Below are the code and all the weights of a small trained network. Each question names an input and a class and asks about switching units off, where a switched-off unit gives its printed mean instead of its output.

import numpy as np


def w(rows, s, z=0):
    codes = np.array(rows[::2]) - 128.0
    scale = np.full(codes.shape[1], s)
    scale[-1] = z or s
    return codes * scale


def f(y):
    return y / 2 * (1 + np.tanh(0.7978845608 * (y + 0.044715 * y**3)))


def log_softmax(a):
    a = a - a.max(-1, keepdims=True)
    return a - np.log(np.exp(a).sum(-1, keepdims=True))


def net(x, mask):
    res = np.array(x, float).reshape(1, 2) / 4 @ E
    y = f(res @ A[0][:, :-1].T + A[0][:, -1])
    res = res + np.where(mask, y, B[0][:, -1]) @ B[0][:, :-1]
    return log_softmax(res[-1] @ U[:, :-1].T + U[:, -1])


A, B = {}, {}
E = w([
[137,138,90,157,159,77,77,166,60,151],'x0',
[106,13,78,128,104,99,87,101,8,146],'x1',
],0.014)
A[0] = w([
[154,222,164,142,148,198,152,134,173,116,241],'N1',
[151,204,127,118,182,114,155,108,147,134,1],'N2',
[114,174,128,132,141,124,158,143,143,83,164],'N3',
[116,95,128,106,86,106,146,82,70,150,72],'N4',
[134,98,109,143,146,109,188,123,61,89,13],'N5',
[123,129,143,101,118,147,200,71,147,84,35],'N6',
[78,109,149,103,114,170,150,71,184,58,126],'N7',
[231,151,135,151,159,65,74,162,131,214,43],'N8',
[161,172,75,111,153,77,83,153,118,151,56],'N9',
[130,147,125,108,94,142,170,131,205,2,245],'N10',
],0.0099,0.0042)
B[0] = w([
[66,119,69,58,155,146,92,204,49,106,248],'N1',
[38,158,48,124,109,241,193,106,222,132,170],'N2',
[40,196,99,118,104,150,99,133,108,225,172],'N3',
[53,188,98,33,31,191,169,173,99,203,179],'N4',
[19,191,125,188,77,192,255,97,207,145,152],'N5',
[192,74,217,84,158,77,212,44,164,167,161],'N6',
[163,120,157,103,230,3,128,27,55,227,183],'N7',
[204,62,174,27,155,27,200,156,181,194,171],'N8',
[157,169,147,25,206,53,179,140,139,191,163],'N9',
[149,82,62,31,126,181,128,117,69,76,219],'N10',
],0.0075,0.016)
U = w([
[2,133,21,135,78,237,203,149,182,179,36],'0',
[208,63,198,70,199,49,213,102,187,220,108],'1',
[154,40,49,114,116,147,6,188,74,117,218],'2',
[233,121,205,243,117,152,52,118,174,92,4],'3',
],0.0069,0.0043)

Each question gives the input, the list of numbers given to net, and the class t.
The units are the neurons (one row each of A and B). Each row of codes is followed by its name. A weight is (code - 128) times the scale printed after its matrix; where a second scale follows, it is the last column's (A, B and U).
mask holds one flag per neuron, in row order. A switched-off neuron (its flag False) gives its mean, the last column of its row in B, instead of its output. The means were averaged over made-up inputs and are rounded, as every weight is.
A unit's drop is (log p(t) with every unit on - log p(t) with that unit switched off) / (log p(t) with every unit on - log p(t) with every unit switched off).
The circuit of an input: a set's keep is (log p(t) with only the set's units on - log p(t) with every unit switched off) / (log p(t) with every unit on - log p(t) with every unit switched off). Starting from all 10 units, units are removed one at a time, each time the one whose removal leaves the highest keep (on an exact tie, the one counted first), for as long as the keep stays at least 0.8.
circuit, biggest first: the units of the circuit, biggest drop first
unit that matters most: the unit with the biggest drop
k most important neurons: the k neurons with the biggest drops, biggest first
drop of u: that unit's drop, to one decimal
input [4,5], class 0: unit that matters most : N5
input [3,4], class 0: circuit, biggest first : N5, N4
input [1,0], class 2: circuit, biggest first : N6, N2
input [0,4], class 0: circuit, biggest first : N4, N7
input [3,-3], class 2: circuit, biggest first : N5, N6
input [-3,0], class 2: 2 most important neurons : N8, N9
input [-5,-4], class 1: 2 most important neurons : N7, N6
input [2,-2], class 2: 2 most important neurons : N5, N4
input [-1,1], class 2: 2 most important neurons : N2, N8
input [3,6], class 0: 2 most important neurons : N5, N4
input [2,4], class 0: 3 most important neurons : N5, N4, N7
input [0,-3], class 2: drop of N4 : 0.4
input [-8,-4], class 1: drop of N7 : 2.3
input [4,7], class 0: circuit, biggest first : N5
input [-1,5], class 0: drop of N4 : 0.2
input [1,5], class 0: drop of N5 : 0.2
